Here is a tiny trained network, its code and every weight. The questions are about switching its units off for an input and a class, where a switched-off unit gives its printed mean instead of its output.

import numpy as np


def w(rows, s, z=0):
    codes = np.array(rows[::2]) - 128.0
    scale = np.full(codes.shape[1], s)
    scale[-1] = z or s
    return codes * scale


def f(y):
    return np.maximum(y, 0)


def log_softmax(a):
    a = a - a.max(-1, keepdims=True)
    return a - np.log(np.exp(a).sum(-1, keepdims=True))


def net(x, mask):
    res = np.array(x, float).reshape(1, 7) / 4 @ E
    y = f(res @ A[0][:, :-1].T + A[0][:, -1])
    res = res + np.where(mask, y, B[0][:, -1]) @ B[0][:, :-1]
    return log_softmax(res[-1] @ U[:, :-1].T + U[:, -1])


A, B = {}, {}
E = w([
[147,102,220,30,171,232,101,86],'x0',
[131,54,121,125,223,68,204,68],'x1',
[66,73,49,163,159,218,132,140],'x2',
[128,127,128,128,129,128,129,128],'x3',
[179,167,38,55,190,113,99,206],'x4',
[254,129,147,233,184,179,91,136],'x5',
[51,197,188,169,218,103,59,168],'x6',
],0.0042)
A[0] = w([
[232,80,75,87,38,155,182,93,7],'n1',
[59,96,51,161,164,214,131,136,73],'n2',
[50,118,106,54,113,113,147,119,63],'n3',
[72,95,217,214,63,155,159,60,24],'n4',
[179,169,47,34,196,122,106,184,18],'n5',
[223,134,129,200,168,162,118,124,1],'n6',
[150,120,187,75,161,193,108,102,61],'n7',
[127,160,132,131,72,160,89,162,32],'n8',
[88,123,125,88,104,110,135,129,31],'n9',
[136,130,171,80,152,185,137,115,38],'n10',
[163,162,175,103,103,74,123,133,36],'n11',
[123,182,119,131,37,204,79,168,49],'n12',
[220,123,136,193,141,169,116,128,41],'n13',
[136,133,170,84,150,184,129,113,36],'n14',
[113,148,58,196,96,60,139,151,15],'n15',
[94,124,124,94,107,111,131,126,45],'n16',
[67,147,107,62,96,125,130,137,62],'n17',
[57,183,185,158,223,105,82,155,4],'n18',
[133,58,119,130,248,69,194,69,35],'n19',
[188,160,170,101,119,57,127,108,86],'n20',
[131,153,82,199,106,80,143,129,28],'n21',
[176,166,183,103,106,57,127,122,58],'n22',
[91,110,77,150,140,192,130,117,45],'n23',
[82,126,119,82,99,107,135,119,31],'n24',
[130,125,151,58,152,179,119,112,63],'n25',
],0.011,0.0059)
B[0] = w([
[2,159,114,120,142,192,121,133,246],'n1',
[183,74,156,139,116,205,136,123,232],'n2',
[138,142,184,167,182,111,121,127,214],'n3',
[169,133,38,67,198,106,120,145,234],'n4',
[165,121,43,73,187,109,127,129,233],'n5',
[131,131,211,116,198,90,128,120,210],'n6',
[107,84,108,165,101,79,132,136,227],'n7',
[132,168,142,89,82,98,131,124,159],'n8',
[129,134,173,133,160,111,123,121,149],'n9',
[109,89,122,140,106,83,118,144,179],'n10',
[147,78,166,95,104,168,125,136,166],'n11',
[154,200,128,112,58,103,137,114,215],'n12',
[135,149,189,148,185,96,131,117,219],'n13',
[110,88,122,138,107,82,120,141,175],'n14',
[91,67,122,154,105,63,121,137,215],'n15',
[129,132,167,130,153,116,125,124,146],'n16',
[138,142,174,134,176,103,130,115,194],'n17',
[10,159,114,119,139,190,139,118,229],'n18',
[154,214,138,100,35,98,119,130,254],'n19',
[166,95,130,143,115,192,133,124,211],'n20',
[107,73,112,142,112,81,120,136,186],'n21',
[161,80,153,118,111,184,125,138,195],'n22',
[148,94,159,93,106,176,119,138,165],'n23',
[127,132,182,128,164,108,124,126,159],'n24',
[116,102,111,166,100,94,132,136,196],'n25',
],0.035,0.0038)
U = w([
[136,154,232,164,227,78,119,98,106],'0',
[92,35,82,210,75,43,109,161,108],'1',
[1,177,97,114,138,223,133,122,101],'2',
[196,136,10,52,196,116,121,139,106],'3',
[171,229,143,95,11,102,133,110,106],'4',
[204,42,167,127,93,245,134,135,115],'5',
[144,140,109,164,133,136,140,114,249],'6',
],0.0057,0.017)

Each question gives the input, the list of numbers given to net, and the class t.
The units are the neurons (one row each of A and B). Each row of codes is followed by its name. A weight is (code - 128) times the scale printed after its matrix; where a second scale follows, it is the last column's (A, B and U).
mask holds one flag per neuron, in row order. A switched-off neuron (its flag False) gives its mean, the last column of its row in B, instead of its output. The means were averaged over made-up inputs and are rounded, as every weight is.
A unit's drop is (log p(t) with every unit on - log p(t) with that unit switched off) / (log p(t) with every unit on - log p(t) with every unit switched off).
The circuit of an input: a set's keep is (log p(t) with only the set's units on - log p(t) with every unit switched off) / (log p(t) with every unit on - log p(t) with every unit switched off). Starting from the 12 units with the biggest drops (on a tie, the unit counted first), units are removed one at a time, each time the one whose removal leaves the highest keep (on an exact tie, the one counted first), for as long as the keep stays at least 0.8.
units of the circuit, in order: the units of the circuit, biggest drop first
top k neurons: the k neurons with the biggest drops, biggest first
drop of u: that unit's drop, to one decimal
input [1,-3,-8,5,-8,-6,-5], class 3: top neuron => (n4)
input [6,-8,-7,6,5,-1,0], class 4: top 2 neurons => (n12 n8)
input [-8,2,2,4,6,-8,0], class 0: top 2 neurons => (n3 n17)
input [-5,-6,2,-2,1,-4,5], class 4: top 2 neurons => (n12 n1)
input [5,2,-6,5,-7,-5,6], class 3: top 2 neurons => (n4 n1)
input [6,-7,-5,-7,6,7,-4], class 0: top 2 neurons => (n13 n6)
input [-4,-6,-6,-7,7,1,-6], class 3: top 2 neurons => (n5 n18)
input [3,5,-7,0,-6,-6,3], class 5: units of the circuit, in order => (n22 n20)
input [7,3,-4,1,0,1,-7], class 1: top 4 neurons => (n7 n18 n25 n10)
input [-6,3,6,5,-7,-7,3], class 0: top 2 neurons => (n3 n5)
input [5,-1,8,-6,6,3,4], class 5: top 3 neurons => (n2 n4 n23)
input [5,4,3,-5,7,-3,8], class 2: top 2 neurons => (n18 n4)
input [6,-1,7,-3,-8,2,-5], class 3: drop of n4 => 2.2
input [-2,-6,0,2,7,-8,-8], class 0: units of the circuit, in order => (n17)
input [6,7,3,-4,-4,-4,2], class 4: drop of n21 => 0.1
input [1,-7,8,1,-2,-5,-7], class 5: drop of n15 => 0.0
